Below is a small trained network, with its code and all its weights. Each question gives an input and a class and asks what happens when units are switched off, that is, made to give their printed mean instead of their output.

import numpy as np


def w(rows, s, z=0):
    codes = np.array(rows[::2]) - 128.0
    scale = np.full(codes.shape[1], s)
    scale[-1] = z or s
    return codes * scale


def f(y):
    return y / 2 * (1 + np.tanh(0.7978845608 * (y + 0.044715 * y**3)))


def log_softmax(a):
    a = a - a.max(-1, keepdims=True)
    return a - np.log(np.exp(a).sum(-1, keepdims=True))


def net(x, mask):
    res = np.array(x, float).reshape(1, 8) / 4 @ E
    y = f(res @ A[0][:, :-1].T + A[0][:, -1])
    res = res + np.where(mask, y, B[0][:, -1]) @ B[0][:, :-1]
    return log_softmax(res[-1] @ U[:, :-1].T + U[:, -1])


A, B = {}, {}
E = w([
[127,126,128,125,132],'x0',
[106,189,82,178,230],'x1',
[124,123,128,124,134],'x2',
[129,126,126,119,136],'x3',
[125,126,129,128,130],'x4',
[147,58,4,143,108],'x5',
[27,182,78,76,81],'x6',
[131,129,128,125,129],'x7',
],0.013)
A[0] = w([
[32,187,25,95,113,184],'N0',
[172,13,172,95,66,146],'N1',
[183,83,195,139,149,90],'N2',
[75,238,107,159,204,193],'N3',
[121,46,45,96,103,132],'N4',
[99,196,187,71,93,129],'N5',
[131,120,104,168,134,131],'N6',
[152,139,108,176,142,116],'N7',
[132,47,181,107,177,161],'N8',
[99,146,162,121,89,120],'N9',
[52,151,168,74,65,142],'N10',
[68,228,114,148,196,196],'N11',
[103,147,158,89,101,134],'N12',
[132,204,254,142,198,72],'N13',
[94,221,107,162,203,139],'N14',
[129,112,109,153,174,117],'N15',
[137,185,224,147,198,54],'N16',
[62,200,40,89,101,77],'N17',
[117,100,129,103,149,124],'N18',
[153,173,174,128,164,149],'N19',
[87,185,162,81,100,137],'N20',
[161,116,121,134,88,112],'N21',
[142,126,147,126,145,111],'N22',
[51,195,39,103,100,152],'N23',
[70,182,47,95,119,159],'N24',
[105,181,201,50,73,145],'N25',
[130,87,90,143,182,131],'N26',
[138,167,222,134,166,157],'N27',
[64,197,121,163,189,41],'N28',
[128,186,228,151,183,205],'N29',
[129,74,31,94,67,20],'N30',
[170,123,72,186,167,118],'N31',
[35,160,187,41,43,146],'N32',
[30,191,18,91,105,7],'N33',
[152,149,103,172,119,125],'N34',
[173,114,55,222,193,118],'N35',
[91,237,100,158,202,24],'N36',
[113,169,155,77,61,138],'N37',
[141,101,79,192,165,130],'N38',
[173,115,80,180,194,115],'N39',
],0.008,0.011)
B[0] = w([
[62,181,200,64,85,247],'N0',
[128,82,178,137,3,221],'N1',
[109,135,160,104,72,166],'N2',
[193,57,83,190,114,238],'N3',
[156,80,134,171,56,197],'N4',
[126,170,110,99,192,189],'N5',
[148,131,119,121,158,139],'N6',
[122,141,113,114,141,139],'N7',
[126,105,125,142,83,174],'N8',
[128,157,110,101,145,150],'N9',
[125,166,97,135,194,202],'N10',
[179,65,85,174,137,234],'N11',
[131,151,121,117,177,160],'N12',
[176,35,97,168,61,201],'N13',
[142,89,137,157,69,203],'N14',
[129,142,117,111,156,141],'N15',
[200,49,68,202,64,174],'N16',
[156,69,146,158,42,190],'N17',
[128,125,124,129,118,127],'N18',
[95,119,172,122,88,173],'N19',
[147,159,100,116,166,181],'N20',
[126,112,136,131,108,139],'N21',
[121,128,136,118,93,129],'N22',
[103,126,170,110,91,222],'N23',
[83,139,181,104,87,209],'N24',
[106,185,87,96,194,207],'N25',
[138,142,101,131,170,154],'N26',
[107,113,175,111,46,203],'N27',
[71,175,223,64,24,159],'N28',
[73,159,207,55,60,239],'N29',
[63,153,216,85,16,168],'N30',
[125,146,76,127,195,164],'N31',
[125,203,77,135,216,232],'N32',
[241,2,84,232,43,184],'N33',
[131,142,111,119,135,135],'N34',
[131,159,58,104,191,187],'N35',
[54,176,212,67,55,168],'N36',
[117,168,101,114,181,181],'N37',
[112,145,57,129,187,164],'N38',
[130,143,92,116,170,169],'N39',
],0.0074,0.013)
U = w([
[74,153,242,75,116,2],'0',
[179,50,98,212,118,196],'1',
[113,194,70,110,249,224],'2',
],0.014,0.00099)

Each question gives the input, the list of numbers given to net, and the class t.
The units are the neurons (one row each of A and B). Each row of codes is followed by its name. A weight is (code - 128) times the scale printed after its matrix; where a second scale follows, it is the last column's (A, B and U).
mask holds one flag per neuron, in row order. A switched-off neuron (its flag False) gives its mean, the last column of its row in B, instead of its output. The means were averaged over made-up inputs and are rounded, as every weight is.
A unit's drop is (log p(t) with every unit on - log p(t) with that unit switched off) / (log p(t) with every unit on - log p(t) with every unit switched off).
unit that matters most: the unit with the biggest drop
top k neurons: the k neurons with the biggest drops, biggest first
drop of u: that unit's drop, to one decimal
input [-3,0,4,-1,-7,5,3,8], class 0: unit that matters most	N0
input [-8,0,6,7,6,8,8,-4], class 0: top 4 neurons	[N0, N30, N24, N23]
input [8,4,-2,2,-5,2,5,-7], class 1: top 3 neurons	[N33, N3, N29]
input [5,5,3,-8,3,-1,0,-5], class 1: top 2 neurons	[N3, N11]
input [-3,5,8,-5,4,-7,-5,1], class 1: top 2 neurons	[N16, N13]
input [-2,-2,1,5,4,8,5,-2], class 0: top 2 neurons	[N0, N30]
input [-6,2,5,6,1,-7,-2,-1], class 1: top 3 neurons	[N16, N13, N0]
input [-7,1,-5,7,3,2,-2,1], class 2: top 2 neurons	[N33, N13]
input [5,-6,-7,-4,2,8,1,3], class 0: top 4 neurons	[N30, N3, N33, N11]
input [-3,-1,4,4,-1,8,7,6], class 0: top 3 neurons	[N0, N30, N24]
input [-5,8,-5,5,5,1,-6,-4], class 2: drop of N33	0.3
input [-4,2,8,-8,2,-5,-3,-1], class 1: drop of N16	0.1
input [2,-1,8,5,-5,-3,4,2], class 2: drop of N37	0.0
input [-7,-4,3,-5,6,0,-8,-5], class 0: unit that matters most	N3
input [7,1,-1,-3,-8,5,0,-4], class 2: drop of N1	0.2
